What can hang from each mark:
zibit: desadi dodol
mevot: lotimeg pezana
vidos: bagab mevot pezana vuvof
vuvof: fudopaz pezana
bagab: regi vidos vuvof zibit
lotimeg: bebeka desadi dodol mevot zibit
lituso: bebeka tozi vafa zozules
dadum: piram
desadi: lotimeg zozules
vafa: desadi tozi
dodol: bagab desadi
tozi: bagab lotimeg zozules
piram: bebeka dadum fudopaz lituso vafa
bebeka: fudopaz lituso piram
fudopaz: piram
pezana: dadum
regi: desadi

Each row was made from one small tree. The marks that hang from a mark follow it in brackets, in alphabetical order. Every link used is in the known rows. Write each row's tree.
Known rows:
piram[dadum lituso[tozi[bagab[vuvof[fudopaz pezana]]]]]: [-243 -235   86  234 -168 -104  261   16   75  200  -99 -213  257  121
 -105   46  -84 -220 -134  -45 -200  467 -141  -41 -126 -132 -182  -22
  -30  119  -48  133   59   37  -94   25  134 -110  -66  -55  -53  -83
  258  130  -56  369  291  145  227  -82 -234   21 -124  160  107  115
  -31]
bagab[vidos[mevot[pezana]] vuvof]: [  38  125  120 -332  -76  -17   25   34  -54  123   22 -155   60   29
   19  -63  158  190   73   38 -128    6  133  -56   38  -35   -9  -69
 -166  -24   55  -78  154  -71 -107   80   32   64   33 -112 -111  -43
  214   62   86   46  111 -125  162   56   31  139  -81  155   26  -20
   13]
piram[bebeka dadum lituso]: [ -58  -44  108  376  -72    6  191   60  105  115 -142    6  -38  212
  -21   99   95 -138  118 -109  -84   89 -122 -111 -116   78   10   71
   86   95  -26   35   13  -82  -88  -90    6   37   59  -74   24 -187
  306   49  -84   31  135  -16   37  142   60  -28 -134   75  -26  138
    5]
desadi[lotimeg[bebeka mevot[pezana]] zozules]: [  61  135   94 -158 -142  -49  -80  -37   63 -207 -171 -159    1   27
  -40  -19  263  -56  170  211 -231  -38  101   -8  -90   54   83 -174
   64   37   34 -330   82  -34  -93   93  -21   25  -12  198  -86 -294
  276 -157  -34 -132   23 -154  103  -97  -83  -45  -15  133 -104  109
   15]
piram[bebeka lituso[zozules] vafa[desadi]]: [-145 -249  335   68 -192    8  248   14   99   95  -95  200   21   22
   94  111  270 -164  -28  -33   32   33 -288  -81 -161   74   72  168
 -105   43  -28  -76   98  -37 -156  -52  -73   71    3  -86   55 -221
   77  -57  -51 -108   22   53   10  -83  308 -221 -190  -16  124  107
  -78]
vidos[bagab[zibit] pezana]: [ -99  247  163  -60   29  140  -38   -8   94  276   17  -65   32  155
  127  -21  -94   98  -77   27   89  244  -51 -200    5  -40  -23  -87
  -54   10  -47  128  -65 -155   31   10   93  -75 -117   87 -164 -113
  108   55    1  240 -198 -123   93   54   55  210   51  134 -168 -175
   -6]
bagab[vidos[vuvof] zibit[desadi]]: [-193   12   88  -61  -65   -3  182  202  -79   34   14  116   94  -41
  138 -165  248  180  -61 -145   14  -60  -93 -307   87  136   80   85
 -116   -6 -157  126   30 -154 -134  -61  -90    2  -40 -102  -25   85
  286    5  -88   -9  -98  -87  207   61  294   -9  122  176   79   27
   32]
bebeka[fudopaz[piram[dadum]] lituso]: [ -68  -28   88  109    7  185  233   36   77 -129 -171  -34  -45  -37
 -106   21  -77  -29  153    9 -159  220 -127  -56 -112  -50 -126  -18
 -216  353  140  -61  -63  -22   56 -236   70 -142  149   83  -24  -35
  176  117  -72  163  270   94   98  111   80   36 -119  -14  -49  -33
   34]
lituso[bebeka[piram[vafa]] tozi]: [-251  101   86 -200   38   29   40  -34   91   29 -205  -89   52  -87
 -151   10  145  -79 -180  149  -43   82 -306  -11 -237 -146  -50  -50
  -68   18  -39 -328   69   24  -97   12  -47   89   47 -117   11  100
   44 -149 -128   46  143  -54  125  -77  180 -264 -119   99  110  140
 -122]
lotimeg[bebeka[fudopaz] zibit]: [  65   59  -23  -10  -33  132  171   89   33 -135  -12   86  108  -44
   73  -17   46   44   16  119  -40 -132   -4  -86  -70  173   92 -173
   73  107 -137  -39  -89  -77  -50  -61   44   -3   39  -49  -50 -113
   41  118 -195  273  -65  113   38   17   14   79  -64   50   54   46
  187]
fudopaz[piram[bebeka[lituso[tozi vafa]]]]: [-260  347    7 -149  -29  212  133 -183  235   66 -382 -380  -21  -47
    0   98   40 -135  -91  274  -79   64 -111  200 -223 -164   46  -44
 -118  129   96 -143   13   -6   -5  -53  -58 -158  278   42   38  -16
  359 -227  -91   31  197   -8  -19   30  131 -208 -221  105  236  360
   40]
dodol[bagab desadi[lotimeg[mevot]]]: [ 128   53  196   87 -138  190   24    4  -80  -79 -146 -181  126    0
  -28  -84   88 -112  127  170 -201 -149   23    2 -147  -93   -8   73
  142 -104  155 -174  -44  -53    8   -9   19 -139   94  126  -13  -56
   19 -105   47  192   15  -73   97 -178 -133 -150  109  -33    9  164
  101]
regi[desadi[lotimeg[dodol] zozules]]: [  21  -52  144 -187    6 -129  -19  -85  101  -67   44  -78   67   97
  -79  131   87 -104  187  254 -112  -68   17  -20  118  182  198  117
   40  150   83 -251  382   17   66  167   -4   28  -55  218   46 -131
   79 -227 -123 -122  -63 -122  194  -12   36 -180  190   78  -13  274
  -77]
pezana[dadum[piram[vafa]]]: [-137 -168  151  166   30   56  -31  -67  -14  229    3  -59   49   56
   37   83   10   90  -69  127  -54  124  -95  111  -26  -69  -87  -44
  -66   39    1  -82   -7  -46  -78  -87    9   -6   47  -36   44   24
   71   55 -297   15  133  -35  145 -131   73    5  -45  237 -106   71
 -159]
zibit[dodol[bagab[regi vidos] desadi[lotimeg zozules]]]: [ -14 -182  270   26 -194  272  155  -77 -173  -61  153  -12   42   41
  144 -266  174 -187   58  142 -129  -55  -14  -33   -7  -51  153   90
    1  -43  -53  -18  308  -99   59  283  -25 -215  259  173  200  -73
  165 -205   93   67  107    1  185  -29  -70 -365  209  182  -32  184
   76]
pezana[dadum[piram[lituso vafa[desadi]]]]: [-218 -272  330  237  -59   60   95  -25   -8  229    0  155   22   -4
   79   72  158  -21  -30 -109 -142  180 -291   95 -116   57  -91   38
  -21   26  105  -50    6  -93 -140 -126   10  120  -94 -105   95  -66
  -33  137 -225  112  200  109  175 -167   72 -118 -137  190   -4   93
  -84]
fudopaz[piram[bebeka dadum lituso]]: [-100  -17    9  271  -64   45  277   43  148  210 -239  -44  -82  184
 -122  106   17 -148  110  -10 -116  130 -190  -15 -156  -52  -41  -15
    7  169   60  -33   16 -117  -35 -176  -12  -41  102   38   -9 -217
  320    8 -124   32  135   18  106  192  123 -105 -144  141   -1  183
    4]
tozi[lotimeg[desadi zibit]]: [ 174  205 -164   82  -76  -83  189  129   10  -26  -46   -2   72  -68
  -61  -33   -3  -30   37  -83 -120 -254  -64 -112  -88  114  126  -32
  164   75   38   63  -38 -134   16   26  165  -51 -113 -164   34  -92
  279   41 -131  249 -147  -31   57 -107  163 -129  -56   49  117  310
  149]
piram[bebeka[lituso[tozi[bagab]]] dadum fudopaz vafa]: [-198   32  276  107   97  191  321   48  153   10 -205 -193  119  137
 -113   81  178 -179  -82  165  -69  332 -295    0 -206  -75  -26  132
 -137  247  -37 -107   43   32 -136 -117    1    4  178  -26  128    1
  473 -189 -124   81  397   10   13   11   65 -148 -184   30   87  205
  -58]
pezana[dadum[piram[fudopaz vafa[desadi tozi]]]]: [-195 -233  335  -33  -24  114   80 -105  159  193   36  157  156   89
  133    7  309   12 -138  -26 -151  193 -310  -35   30   16  -71   65
 -143  154  -41   39   18  -23  -93  -54   50   86 -119  -49   66  -45
  -49   11 -249 -167   41  220  130 -169  -10  -20   -7  207   80   24
  -41]
lotimeg[bebeka[fudopaz] desadi mevot zibit]: [ 156  170  -61  -39 -170  144  296  301  110 -214 -102  144  135  -79
  130 -108  159   34  177  -32 -150 -294   70  -75  -96  146   88 -197
  157   28   33  -36 -161  -88 -116 -134  140   44  -63 -121 -195 -141
  375  144 -157  338 -180  108  108 -120  118    5  -85   41  109  306
  311]
lituso[tozi[bagab[vuvof[pezana] zibit]] vafa zozules]: [-380   -4   86 -291 -139  -92  135   -4   47  412 -163 -571  294   39
   70  115 -165  -41 -404  194 -105  226 -105  -46  -81 -213   13  118
  -58  -24 -203  -74  223  -47 -163   51    7 -242  122   32 -143 -100
  225  -97  -85  312 -123   19  106 -309  133  -78  -40  239  230  178
  -12]
regi[desadi[lotimeg[dodol[bagab[vidos zibit]] mevot]]]: [ 102  202  259 -231 -123   74  215  107  -12  243   53 -229  186  186
   31  -45  158   93  244  210 -124 -152  -15 -201   32  102  211  134
  167  -38   23  -88  347    7  -88  -40   11  -16   78  144   13  -27
  325 -157 -102  198 -268 -171  381  -42    1 -181  254   88   59  285
   50]
vidos[mevot pezana vuvof]: [ -49  144  150 -104  -12  107 -153   30   24  -35 -165   69  -24  -28
  119   41  127   71  -15  278  -37  -60  109 -134   65  -58  -80  -85
 -156   45 -110 -115  -71 -170  -66  -87  119  -19  -41   13 -192   -3
  190   94   79  150  -35 -207  138   53  269  332   49  152  -58 -194
   52]
desadi[lotimeg[bebeka zibit] zozules]: [   1  121  -23   40  -89   38   72  -28   10 -139 -123  -10   76    7
   19   39  126  -86   -3  221 -141 -172   18  -58 -126  216  185 -123
  129   84 -111 -137  129 -147  -53   62   -7  -80   73  123   79 -295
   89 -181 -216   -6  -18  -14   78  -49   18  -85  -11  101    3  231
   21]
zibit[desadi[lotimeg[bebeka[fudopaz] mevot] zozules]]: [ -54   -7  150  -26 -193   69   54  100   45 -512  -90  126   65 -144
   82  -34  347   37  219  118 -150 -176   87 -140 -122  166  -20    1
  -44  181   -1 -213  -49  -16  -11  -39  -58  -91   29  292 -158 -216
  283 -158  -71   -6   69    4  100  -81   56 -228   17  141  -19  216
   84]
desadi[lotimeg[bebeka dodol[bagab] zibit]]: [ 258  118   61   76  -11   47  165  -48   18  119  -81  -75  229  182
   57   62  103  -65   26  362 -180 -268  -17   33   15  195  186 -226
  167   24 -162 -209  256  -52   -2  -36  -11  -42  108  129  129 -248
   20  -64 -242  298 -122 -169  182  -31 -215  -76   42  154   71  216
  139]
mevot[lotimeg[bebeka[fudopaz lituso piram]] pezana]: [ 254  122  123 -113   25  172  -20  -22  220 -241 -207 -134  -64 -201
  -66  -39  216  -41  295  218 -237   93 -233  137 -114   53   68 -423
 -159  382   14 -392   51   73    6   69   20   65   49   16  -57 -114
   55  131 -140  391   74   28    9 -120 -150  176 -307   26  -72 -161
  113]
mevot[pezana[dadum[piram[fudopaz]]]]: [-178 -199   62  -73   37   97  -60  -42   91  129   47  -72    1  120
  -65   63  130   27    4  157 -230  343 -147  116  147  -70   -9 -133
  -72  151   57 -162   16  -18  -42  135  127   55  -13   21  -36  -65
   73   74 -187  -25   43   53   49  -27 -195  187  -63  273 -205   43
   74]
tozi[lotimeg[bebeka] zozules]: [ -17  101  -55  120  -57 -177  125 -106   23  -46  -54  -51   21  -87
 -136  -58  -26   25   80  182  -45 -157  -57  -77  -51  104  138 -144
  -19  116 -129 -129 -195  -59   -6   23 -102  -62  144  161   16  -54
  118  109 -234  146  188 -114  -14  -74  206  -50  -73   14  128  -25
  -18]
regi[desadi[lotimeg[dodol[bagab] zibit] zozules]]: [ 123   41  135  -85  -36   69  117  -59   77  104  -56  -67  208  126
   -9  112   10  -88  141  318 -181 -141   -9  -51   38  277  259   72
   81   93    9 -196  417  -67   47  107  179  -92   93  225   95 -203
   61 -266 -142   91 -172 -160  244    9  -21 -163  205  112   14  383
   67]
vidos[mevot vuvof[pezana]]: [  11  -81  105  -73  -36   97  -89   14   28  -16 -219   -9   65 -111
   71   58   39   31  -71  201  -45  -53   40  -88  114  -92  -31  -42
 -124   52  -78 -198    4  -37 -122  -88   91  -67  -31  -74 -197    5
  141  157   62  194  -85  -28  255  -75  272  248   52  224  -12 -115
   56]
vuvof[fudopaz pezana[dadum[piram[bebeka vafa]]]]: [ -52 -376  131  245 -114  118   54 -241  196  236  -99  -69  163  109
   89   85   65  -46  -81  263   22  358 -133   56   40 -189   20 -212
 -180  222 -114 -115 -163  112  -82   53   35 -163   51 -112  -93  -86
  257  124 -391    9   56   80  304 -153   97   27  -77  390 -123  142
 -171]
piram[dadum vafa[tozi[bagab zozules]]]: [  30   52  280  193   72 -101  218  -81   75  200  -97  -91  201  152
  -64  -24 -146   38 -107   -4 -143  165  -81 -221  -98   -8 -161  102
 -131  130 -174  -47   31    8 -183 -201  -44  -11   25  142   70  -72
  124  -15 -180  136  324 -105   26 -140  222   12  -84  119   84 -213
 -192]
zibit[desadi[lotimeg] dodol[bagab[vidos vuvof]]]: [  39  -86  160   22 -186  -74  202   44 -210   45  132   67  240  181
  101  -83  272   99    3   57 -180  -48  -25  -82  -48  126   85   68
 -158   60  -72  116  366   -5   17   76  -87 -139  163  141   83  -61
  317 -216  123  105  127  -91  254   80 -190 -427  213  217  100  199
   79]
lituso[bebeka[fudopaz piram[dadum]] tozi vafa zozules]: [-575   86  142 -157 -123   70  132   11  272  -64 -284 -214   34  -12
  -78   82   97 -118 -129  165 -293  176 -149 -270 -269 -238   -4   92
  -96  203 -175 -409  158   28  -74   45   70  -97  218    6 -115  -77
  122  -34 -184  213  118  -69  -41 -113  326 -184 -116  177   81  157
   20]
vafa[desadi[lotimeg[bebeka]] tozi]: [ 159   94  225  -38 -122 -114    4 -126  163 -153  -66   39  108   53
  105  -56  330  -99  -42   20 -175 -189 -132 -112  -92  201  104  -51
   84   94 -106 -139  119  -34  -59   39 -145   12  -86   28   85 -221
  -83  -35 -113  -82  -51   72   86 -185  -80 -217   12   71  195  -52
   54]
piram[bebeka[lituso] dadum fudopaz]: [-106  -68  117  202   23  189  256   27  178  -54 -152   27  -16  175
  -28   67  230 -124  139   -7  -92  222 -183 -102  -24   41  115   65
 -137  277   12    2  -31    4  -38  -46   53  -19  193  -24   42  -81
  352    0  -90 -116  209   73   -1  174   39   33 -102  -33  -16  168
   56]
mevot[lotimeg[bebeka[lituso] desadi dodol] pezana[dadum]]: [ 330   63  184  180   68 -111   90   13  247  -27 -125 -251   98  206
   59  -52  247 -157  249   77 -336  -62  -64  306  177  121  128 -346
   57  252   66 -404  251   33  -19   87   55  169  -66 -195   59 -193
  282  279 -285  193  -38 -138  109 -204 -151  141 -176  239 -106  191
   76]
vidos[bagab[regi zibit[desadi[zozules]]] pezana[dadum]]: [-337  -72  283  183  -11  246   12   18  136  254  131   77    1  216
  282 -175   44  106  -42 -197   17  231    7 -191  129   13 -120   70
 -131    4  -95  110  -13 -337   86   93  240 -238   84  211 -113 -164
  290   77  -63  -77 -125 -137  207   30  224   23  103  479 -291   19
  -38]
piram[bebeka[fudopaz] dadum]: [  10  -39   92  170  -66   62  138   34  137  -74  -67  -14   43  174
  -18    1   67  -39  157   26  -36  135   -4 -173  -67   22   26   47
  -60  263 -117  -63 -134  -33   -2 -106   17  -65  116  -58  -96 -164
  312   39 -103    2   99  -52   27  107  137  -26  -13   88  -70   13
   31]
regi[desadi[lotimeg[zibit[dodol[bagab]]] zozules]]: [  75    0  125   19 -118  103  165  -17  -19    2  -28   16  176  112
   28   80   -2  -84   -2  272 -187 -114  -56  -70 -112  274  270  117
   92  106  -35  -81  444  -76   10  105  211 -166  134  234   94 -181
  220 -280   40   66 -184  -22  227   27   33 -348  308  131  -34  310
  134]
dodol[bagab[vidos[mevot] vuvof[fudopaz pezana]] desadi]: [  39 -248  204  -37 -242  263  211  -54    7  141 -102 -120  282 -123
  167 -173   63   -5  -18   89  -92   60   34  -82   64 -198   21 -118
 -216  -14   41   -5  -64   27   -9  199   97 -239   95 -104 -163   56
   -2  221    0  382   73  116  326  -82    2  121   40  117  125   91
   66]
zibit[desadi[lotimeg[mevot] zozules] dodol[bagab[vidos]]]: [  -3   29  218    3 -268  141  221   81 -132 -201   -9  122  129   72
  168 -169  326   43  147   87 -219 -108   57 -181  -87  105   66  105
 -129   48  -24   34  314   66  -41   18   39 -110  189  272   17 -122
  468 -331  198   17   74 -100  206   -7  -40 -445  232  239  -39  339
   95]
vuvof[fudopaz[piram[lituso vafa]] pezana[dadum]]: [-196 -387  134  304  -81  127  191  -85   55  311 -132   16  100   35
  -60  130  -75 -148 -155   62  -78  373 -208   92  -50 -261 -263 -101
  -28  179   67   11  -43   68  -34  -90   46 -129 -181    2   25  -76
   53  145 -196  220  101  264  329  -14   27   93 -144  239  -45    6
 -214]
mevot[pezana[dadum[piram[bebeka lituso]]]]: [ -36  -91  110  171  -83   67  -43  -91  148  202  -86 -134  -54  187
   24  124  117  -68  117  129 -196  219 -178  141    6   76  -13 -177
   15   96   56 -203    0  -81 -118   92   79   60   88 -109  -26 -202
  282   99 -217   72  115  -22   86  -22 -124   75 -219  350 -182  158
   59]
dodol[bagab[zibit] desadi]: [  34  -75  148  115  -31  197  149   59  -52  172  -99 -173  161  -60
  102 -123  -75  -50 -119  -42   -5  -91 -194  -26    1   26   36   49
   82 -105   28  -48 -107 -158   17   -9    2 -148   40  -22  -12   18
 -115   68  -47  196 -171    3   80  -82   63  -33  100  -34   34   33
  100]
fudopaz[piram[bebeka vafa[tozi]]]: [ 122  120   95 -114  -15   55  118 -159  202  225 -210 -102   79  102
   28   66   98  -32  -97  176   74  -39 -168   -2 -110  -81  -88  -48
 -139  138  -67  -22   20  -17  -28 -144 -107  -66   22   32   -2 -113
  225 -197 -149 -193  -35   37  125   58  157 -114  -77  153  155   50
 -119]
dodol[bagab[regi[desadi] vidos zibit]]: [ -83  -19  211  -95  -81  218  186  111    1  343  167  -83   -6  -21
  133 -170   39  113   66  -96  103  -27  -92 -144   24   44  216  165
   99 -144  -80   81  215 -153  -56  142   64 -202  235   78   68  129
  190   12  -84  106 -271   -1  282   91  178 -152  136   88   66   69
   84]
piram[bebeka dadum fudopaz lituso vafa[desadi[zozules]]]: [-337 -294  351  199  -97  109  340   63  142  102 -149  290   30  109
   12   74  399 -221   52 -208  -72  316 -337 -165 -156   90   70  217
 -103  229   -1   27    8  -98 -119  -73  -12  133 -127    7   63 -288
  245 -161  -84 -238  223  113   77  144  257 -172  -93    9   59  208
  -92]
dodol[bagab[vidos zibit] desadi]: [  -1    3  189    8  -94  243  229   99 -100  200  -22 -170  143  -42
  133 -236    7    7  -55  -58  -13  -41 -169 -140    1   11  115   44
   41 -113  -10   50  -31 -125  -41   87  -57  -93  108 -106   49   72
  -29   28  -67  285  -86    9  118  -37   62  -32   87  -22   73   75
   80]
lituso[bebeka[fudopaz piram[vafa]] zozules]: [-205 -155  169 -265  -75  111   91   32  124 -102 -108  122   18 -143
  -41   90  148  -19  -36  215  -30   94 -250 -204 -178 -133  -51  -28
 -221  196 -137 -419   72   72  -68   27   -9  -31   96    8 -122  -32
  -49  -25 -167  155   33   46   77 -102  335 -117 -117   43  -15  -57
 -109]

Write each row's tree:
[ 125   65  144  -61  -52 -115  -48   39  -43 -238  -50  -87   47   42
 -122   -1  266   85  133   17 -254   -2   53  -88  -44   -6  -58   70
   13   38  160 -226   93   32  -83  -17   -1   31 -102  135  -94 -146
  235 -118  103 -100  -17 -176   85  -87  -77 -203  -29  217 -100  106
   87]  zibit[desadi[lotimeg[mevot[pezana]]]]
[ 149  107  113 -104 -132   50  259  137    2 -252   66   42  172  137
  -16   50  176   57  162  337 -218 -275   40 -143 -160  219  233    5
  238  143  -32 -125  233  -13 -108  -91  103   32   20  108  -95 -126
  421    7  -72  227 -221  115  259  -53   41 -292  240  144   26  268
  280]  regi[desadi[lotimeg[bebeka[fudopaz] mevot zibit[dodol]]]]
[ 238  -17  323   62  145   15  -31  -83   92   56  -34 -419  142  206
  -59  -56   92  -64  140  249 -310 -131   70  205  208 -141  -67  -50
   93  114   79 -470  218  -42   14    9  126  157 -103 -153  -39 -133
  -45  289 -104  104 -102 -175   67 -240   -7  195    9  358 -225   47
   10]  vidos[mevot[lotimeg[dodol[desadi]] pezana[dadum]]]
[ 134   40  131    0  -44  198  208  158  223 -188 -288  -32  -41   -3
  -56  -99  206   34  341  -25 -368  107 -162 -124 -110   62  -10 -333
 -177  255  120 -308  -91    1 -103 -141  140  129  132  -12 -164  -91
  370  253  -81  316  238  -75  166  -53   -6  140 -214   44  -66  -31
  185]  lotimeg[bebeka[fudopaz lituso piram[dadum]] mevot[pezana]]
[-174  120  117  146  -24  249  -14 -222  235  163 -229 -254  -36   94
  215  139   99   10   51  211 -171  107  -31  145  -84  -31  104 -114
 -101  129    6 -195  -45  -17  -75   22   36 -134  344  -35   12  -50
  339   39 -318  100  228  -19   42 -114   91  -36 -160  286    1  321
   13]  pezana[dadum[piram[bebeka[lituso[vafa]]]]]
[-218  129  276 -183   14  270   22  105  214  254   53   -4  -46  -64
  172  -16   23  190   -2   10  134 -200   66 -175   55   -4   64  143
   63 -162  -37 -104  166 -324  -49  -62  206 -185   -1  132 -179   55
  298  239  -40   63 -361  -94  359    8  520  103  212  253  -69 -135
   68]  vidos[bagab[regi[desadi] zibit] mevot vuvof]
[-250 -192   22  186    7  171  251  221  123  148 -113  220  -81   43
 -147  100  158 -130   98 -156 -247  208 -359 -114  -62  -10  -71  -19
   15  173   81   61   83  -58  -39  -53   84  141  -97   75   41  -78
   57   28  -59  252  153  161   54  124  -53   92 -166  -29   18   67
   61]  bebeka[piram[dadum fudopaz lituso]]
[ 143  -82  107  107  -22   99  272   85  -96   82   20 -151  233  399
   -7 -200   18  -22  -14   23 -386  -54   13  -17   54   -5   18  -24
  157  -80   99  -73   64 -123 -124  -62  290  184    8 -254  -36  -81
  307  221   67   43  -90  -12  157 -165  -38  -43  200  319 -158  258
  241]  lotimeg[mevot[pezana[dadum]] zibit[dodol[desadi]]]
[   3 -153  257 -142  -97  122   86 -116  122  -38  -20  147   66 -123
   99   13  238   43   84  145   65  168 -229   -9 -130   27   99  -51
 -261  225  -19 -169 -186    5  -70 -101  -92    4    6  -70 -116 -114
  121  -25 -215    7  101   42  113 -111  223 -242  -99  133   55   57
   19]  dadum[piram[bebeka[fudopaz] vafa[desadi]]]
[ -61  -87  191    2  -72   73  271  -37  103  218 -184  136  -19   -5
  -33   67  188 -124    4  -21   15  107 -342   84 -220  -37  -12    9
  -96  101  118  -92  -34  -83  -79 -185 -129   55  -74  -24   31 -184
  125  -92  -73  -30  107  102  155   49  253 -313 -164   79  170  139
  -62]  fudopaz[piram[bebeka lituso vafa[desadi]]]
[-710  -78  141   83  -91  113  129  -93   85    1  -51  -15   53    2
 -154  105  104 -149  -69  254 -225  341 -319   63  -82  -17  -76   52
    1  125   -7 -215  -62  -28 -172   78   62   27  205   69   25   -7
   77   22 -321   99  370  217   -6  -33  -21    3 -235  223  -22  258
   16]  pezana[dadum[piram[fudopaz lituso[bebeka tozi[zozules]]]]]
[  89 -309  129   11 -171  -48  262   51 -165  207   53   64  299  153
  178 -144  137  111  -58  -56 -118  142 -107  -90  106   46  115  -25
 -319   66  -94  177  269   89  -44  122   15 -106  177  -26  -84   29
  320   -8  165  260   40   26  341   74 -129 -268  199  315  113  198
  161]  zibit[desadi dodol[bagab[vidos vuvof[pezana]]]]
[ 103  158  288 -139 -153   54  130 -152  101  -54  100   14   96   57
    5 -240  125  -32  151   34 -237  -27   29 -141 -106  -35  -79  137
   10  -20  -86 -134   13  -59 -158 -116   34 -121  156  307   32 -177
  146  -74   18  -14  153   13  112 -387   65 -297  -16  188  159  -95
   54]  vafa[desadi[lotimeg[mevot]] tozi[bagab[regi] zozules]]
[  76  221   31 -141  -36  -46  213   21  162 -226 -132 -244  105 -128
   -3  -67   23 -262  116  142 -172 -117 -161  100   12  156   22  -74
  -94  210  102 -187  155   22   77  107  139  -16   31  -17  107  -26
  478 -133  -82  343  259 -120   65 -259    8 -240 -123   55  161  474
   59]  bebeka[lituso[tozi[bagab lotimeg[desadi[zozules] dodol]]]]
[-471  226  106  -92  -32  244  195 -181  206  -49 -236 -179   75  -58
  -31   89  133 -130  -63  275  -92  204 -134   64  -90  -48  134   89
 -161  178    5  -67 -117   55  -91   37  -71  -74  274  140   65   -7
  289 -262 -118   -3  354   50 -185   40  154  -23 -276  -29  264  266
   42]  piram[bebeka[lituso[tozi[zozules] vafa]] fudopaz]
[ 137  -64   76  190  -31  -45  331  171    0  -14  -10   46  217  382
  107 -145  239  147  -26  -29 -365 -173   16  -41   57  188   56 -154
   70  -14  -56 -118  152  -84 -178 -124  216  181   63 -102  -81 -149
  503  236  -23  -13 -135  -77  209  -78   20 -192  136  499 -116  301
  289]  lotimeg[bebeka mevot[pezana[dadum]] zibit[desadi dodol]]
[ -72  -71  251   89   81  176  272  154  191  286 -152  118   59   81
  -60  129  157 -114  -69 -102 -246  216 -439 -191 -164  -38 -253   10
  -12  186  -62   34  200    5 -142 -121   43  156 -205  113  103  -75
  109  -77 -124  420  215  195   95  -26  -62   51 -202   68  130  -62
  -51]  bebeka[piram[dadum fudopaz lituso vafa[tozi[bagab]]]]
[ 108   41   56   90    2   80   96  -17 -116 -106  -31 -124  138   38
 -117  -13    3 -107  -40  140 -193 -136  -53  -65  -94   36  107   85
  205    2   94 -102   40 -148  -23   61   -4  -39  -30  -70  106 -118
 -120  -62 -118  131  -23   31   33 -132  -31 -111   16   34   20  202
   88]  dodol[desadi[lotimeg[zibit]]]
[  -6  -85  163   -6 -207   26  174  103  -22 -534    6  195  115  -18
  136  -54  364   22  142  175 -179 -204   56 -118  -81  196   16  -18
  -55  217  -64 -152  116   38  -12  -79  -43  -44   12  295 -140 -213
  445 -137   51  -11   31   45  149  -58   33 -390  168  231  -50  236
  157]  zibit[desadi[lotimeg[bebeka[fudopaz] mevot] zozules] dodol]
[ 222   52   29  -64  109   10  212    3   44  187 -101   23  172  108
  -81  109  192  -12   -3  343 -182 -245 -213    8  -30  105  141 -308
   70  107  -87 -282  280  -58  -71 -119 -116  173  -75   40  134 -195
   29 -102 -367  271  -22 -158  270 -122   24 -126  -93  174  125  206
  -40]  desadi[lotimeg[bebeka[piram[vafa]] dodol zibit]]
[  95  209   62    3 -117 -112  252 -180   68   28  -16   76  204   -1
  -59 -161   -4   22   -3  -55 -186 -156 -165 -327  -80  246  101   85
  -60  144 -127  120 -112 -123  -66  -86  137  -22   26  -22   89 -149
   -6   50 -117    0   41   14    9 -192  208 -110  -36   59  265    8
   89]  vafa[desadi tozi[lotimeg[zibit] zozules]]
[ -29 -177  198  -84  -28  108  219   25  189  301   38  -65   76   26
  234  -79   92  -26   89   73   84 -221  -99   28  201  226  273  -59
   74  -77 -156 -185  284 -188   33  115   63 -134  189  265   -1  -71
  178   59 -250  -37 -344  -94  336   49  173 -148  203  173   56  226
  108]  lotimeg[bebeka dodol[bagab[regi[desadi[zozules]] zibit]]]
[  13   95  -51   65 -258  118  348  -32  -85   85   44  158  214   76
  113 -191  149    3  -44  231  -99 -102   12 -313  -82   59  181 -172
  -52   95 -348  295   83  -27   19   37  229 -171   64  -56  131   25
  441   45  -37  299  -47  -70  276   67   19  -37  289  152   99   66
  134]  tozi[lotimeg[zibit[dodol[bagab[vidos[vuvof[fudopaz]]]]]]]
